Below is a small trained network, with its code and all its weights. Each question gives an input and a target symbol and asks what happens when units are switched off, that is, made to give their printed mean instead of their output.

import numpy as np


def w(rows, s, z=0):
    codes = np.array(rows[::2]) - 128.0
    scale = np.full(codes.shape[1], s)
    scale[-1] = z or s
    return codes * scale


def f(y):
    return y / 2 * (1 + np.tanh(0.7978845608 * (y + 0.044715 * y**3)))


def softmax(a):
    e = np.exp(a - a.max(-1, keepdims=True))
    return e / e.sum(-1, keepdims=True)


def log_softmax(a):
    a = a - a.max(-1, keepdims=True)
    return a - np.log(np.exp(a).sum(-1, keepdims=True))


def net(x, mask):
    ids = ['αδελμπστω'.index(c) for c in x.split()]
    T = len(ids)
    res = E[ids] + P[:T]
    u = 0
    for l in range(3):
        q, k, v = (res @ M[l].T for M in (Q, K, V))
        z = softmax(np.where(np.tri(T) > 0, q @ k.T / 2**0.5, -1e9)) @ v
        res = res + np.where(mask[u], z, O[l][:, -1]) @ O[l][:, :-1]
        u += 1
        y = f(res @ A[l][:, :-1].T + A[l][:, -1])
        res = res + np.where(mask[u : u + 4], y, B[l][:, -1]) @ B[l][:, :-1]
        u += 4
    return log_softmax(res[-1] @ U[:, :-1].T + U[:, -1])


Q, K, V, O, A, B = {}, {}, {}, {}, {}, {}
E = w([
[97,101,149,123],'α',
[155,112,155,86],'δ',
[200,123,127,97],'ε',
[215,166,127,154],'λ',
[128,32,83,128],'μ',
[179,238,104,150],'π',
[138,149,103,251],'σ',
[27,191,102,47],'τ',
[116,145,61,135],'ω',
],0.02)
P = w([
[253,68,128,135],'0',
[216,218,107,144],'1',
[167,253,82,143],'2',
[140,234,107,163],'3',
[94,223,128,175],'4',
[124,240,125,186],'5',
[85,225,145,173],'6',
[107,251,125,208],'7',
[105,227,136,202],'8',
[83,238,138,198],'9',
[106,205,155,176],'10',
[128,228,149,169],'11',
],0.0033)
Q[0] = w([
[185,255,135,111],'0.h1',
[133,8,31,118],'0.h1',
],0.0089)
K[0] = w([
[101,34,196,155],'0.h1',
[239,3,235,12],'0.h1',
],0.0039)
V[0] = w([
[79,140,254,149],'0.h1',
[123,113,206,209],'0.h1',
],0.0063)
O[0] = w([
[51,99,229,151,1],'0.h1',
[1,143,187,98,100],'0.h1',
],0.0084,0.0027)
A[0] = w([
[115,2,104,138,200],'0.n1',
[120,78,165,83,24],'0.n2',
[140,130,215,117,114],'0.n3',
[86,199,85,213,249],'0.n4',
],0.0087,0.0021)
B[0] = w([
[135,245,96,154,152],'0.n1',
[101,147,98,192,115],'0.n2',
[137,45,149,254,122],'0.n3',
[116,71,95,101,254],'0.n4',
],0.01,0.0057)
Q[1] = w([
[184,141,176,104],'1.h1',
[80,130,252,185],'1.h1',
],0.011)
K[1] = w([
[67,165,84,232],'1.h1',
[199,254,233,68],'1.h1',
],0.0066)
V[1] = w([
[162,2,137,153],'1.h1',
[75,97,114,62],'1.h1',
],0.0075)
O[1] = w([
[250,79,109,141,90],'1.h1',
[25,78,66,50,10],'1.h1',
],0.011,0.0013)
A[1] = w([
[158,97,124,83,156],'1.n1',
[142,156,66,187,3],'1.n2',
[158,176,199,84,12],'1.n3',
[186,2,153,184,212],'1.n4',
],0.0098,0.0026)
B[1] = w([
[88,140,85,181,181],'1.n1',
[69,113,208,124,255],'1.n2',
[71,131,118,166,161],'1.n3',
[163,9,172,70,253],'1.n4',
],0.011,0.0033)
Q[2] = w([
[1,131,57,102],'2.h1',
[75,168,34,221],'2.h1',
],0.0084)
K[2] = w([
[226,246,95,49],'2.h1',
[26,63,255,150],'2.h1',
],0.0056)
V[2] = w([
[158,178,159,2],'2.h1',
[119,105,171,143],'2.h1',
],0.0077)
O[2] = w([
[59,108,152,8,254],'2.h1',
[158,101,215,167,150],'2.h1',
],0.011,0.00077)
A[2] = w([
[139,193,139,246,246],'2.n1',
[173,197,37,151,251],'2.n2',
[184,255,221,61,85],'2.n3',
[143,226,101,167,157],'2.n4',
],0.0072,0.0026)
B[2] = w([
[122,66,130,197,206],'2.n1',
[62,138,105,134,254],'2.n2',
[122,172,196,124,195],'2.n3',
[7,73,88,87,188],'2.n4',
],0.013,0.0047)
U = w([
[188,128,136,209,69],'α',
[133,21,188,102,2],'δ',
[254,137,85,113,117],'ε',
[204,177,204,141,242],'λ',
[111,132,161,189,108],'μ',
[126,172,210,165,211],'π',
[136,63,125,178,40],'σ',
[152,131,159,79,144],'τ',
[201,117,13,136,208],'ω',
],0.0092,0.0054)

Each question gives the input, a string of symbols that net reads in full, and the target symbol t.
The units are the heads (2 rows each of Q, K, V and O) and the neurons (one row each of A and B). Each row of codes is followed by its name. A weight is (code - 128) times the scale printed after its matrix; where a second scale follows, it is the last column's (O, A, B and U).
mask holds one flag per unit, layer by layer, with each layer's heads first. A switched-off unit (its flag False) gives its mean, the last column of its rows in O or B, instead of its output. The means were averaged over made-up inputs and are rounded, as every weight is.
A unit's drop is (log p(t) with every unit on - log p(t) with that unit switched off) / (log p(t) with every unit on - log p(t) with every unit switched off).
The circuit of an input: a set's keep is (log p(t) with only the set's units on - log p(t) with every unit switched off) / (log p(t) with every unit on - log p(t) with every unit switched off). Starting from the 12 units with the biggest drops (on a tie, the unit counted first), units are removed one at a time, each time the one whose removal leaves the highest keep (on an exact tie, the one counted first), for as long as the keep stays at least 0.8.
circuit, biggest first: the units of the circuit, biggest drop first
unit that matters most: the unit with the biggest drop
k most important neurons: the k neurons with the biggest drops, biggest first
k most important neurons of layer l: the k neurons of layer l with the biggest drops, biggest first
input α λ δ, target λ: most important neuron	0.n4
input δ λ λ α, target λ: circuit, biggest first	1.h1, 0.n4, 2.n4, 2.n2
input σ α δ ε ε, target ε: 4 most important neurons	1.n4, 0.n1, 1.n2, 2.n4
input λ λ λ π δ λ δ τ σ π δ, target λ: circuit, biggest first	2.n4, 1.h1
input α δ λ δ λ λ δ δ ω π μ σ, target δ: circuit, biggest first	1.n4, 0.n4, 1.h1
input μ δ ω δ, target ω: circuit, biggest first	0.h1, 1.n2
input δ μ λ δ δ μ π τ λ λ ε, target π: 2 most important neurons	0.n1, 0.n4
input δ ε π, target π: 3 most important neurons of layer 2	2.n3, 2.n4, 2.n2
input ω α μ μ ω ε, target ω: circuit, biggest first	2.h1, 0.h1, 1.n1, 2.n3
input ε α δ ω ε π ε τ σ λ, target α: circuit, biggest first	2.h1, 2.n1
input μ δ λ, target μ: 2 most important neurons	0.n1, 1.n4
input π ε π ε σ λ λ τ ε, target ε: 4 most important neurons	1.n4, 0.n1, 0.n4, 2.n4
input λ ω δ ω ω π, target ω: 2 most important neurons	0.n4, 0.n1
input π δ τ π π, target τ: unit that matters most	2.h1
input λ λ δ π δ μ, target π: 3 most important neurons	0.n1, 0.n4, 1.n2
input ε π π λ δ ω δ δ ω λ, target ω: 3 most important neurons	0.n4, 0.n1, 1.n4
input ε ω δ, target ω: circuit, biggest first	1.n1, 0.h1, 1.n2
input δ ε σ, target δ: 4 most important neurons	1.n4, 0.n4, 1.n2, 0.n1
input δ λ ε τ τ τ ε, target τ: circuit, biggest first	1.h1, 2.h1
input λ τ τ τ π π ω τ τ α, target τ: unit that matters most	2.h1
input δ ε λ α, target λ: 3 most important neurons	0.n4, 2.n4, 1.n4
input λ ω τ ω λ τ, target ω: 3 most important neurons	0.n4, 0.n1, 1.n2
input π δ λ, target π: 3 most important neurons	0.n4, 2.n3, 1.n4
input ω ε ε ω ω λ, target ω: 2 most important neurons of layer 0	0.n1, 0.n4
input π μ μ, target μ: 2 most important neurons	0.n1, 0.n4
input σ ω ω λ ω λ τ α, target ω: 2 most important neurons	1.n2, 2.n3
input δ δ π, target π: unit that matters most	2.n3
input ω α δ ω τ, target ω: 2 most important neurons of layer 0	0.n1, 0.n4
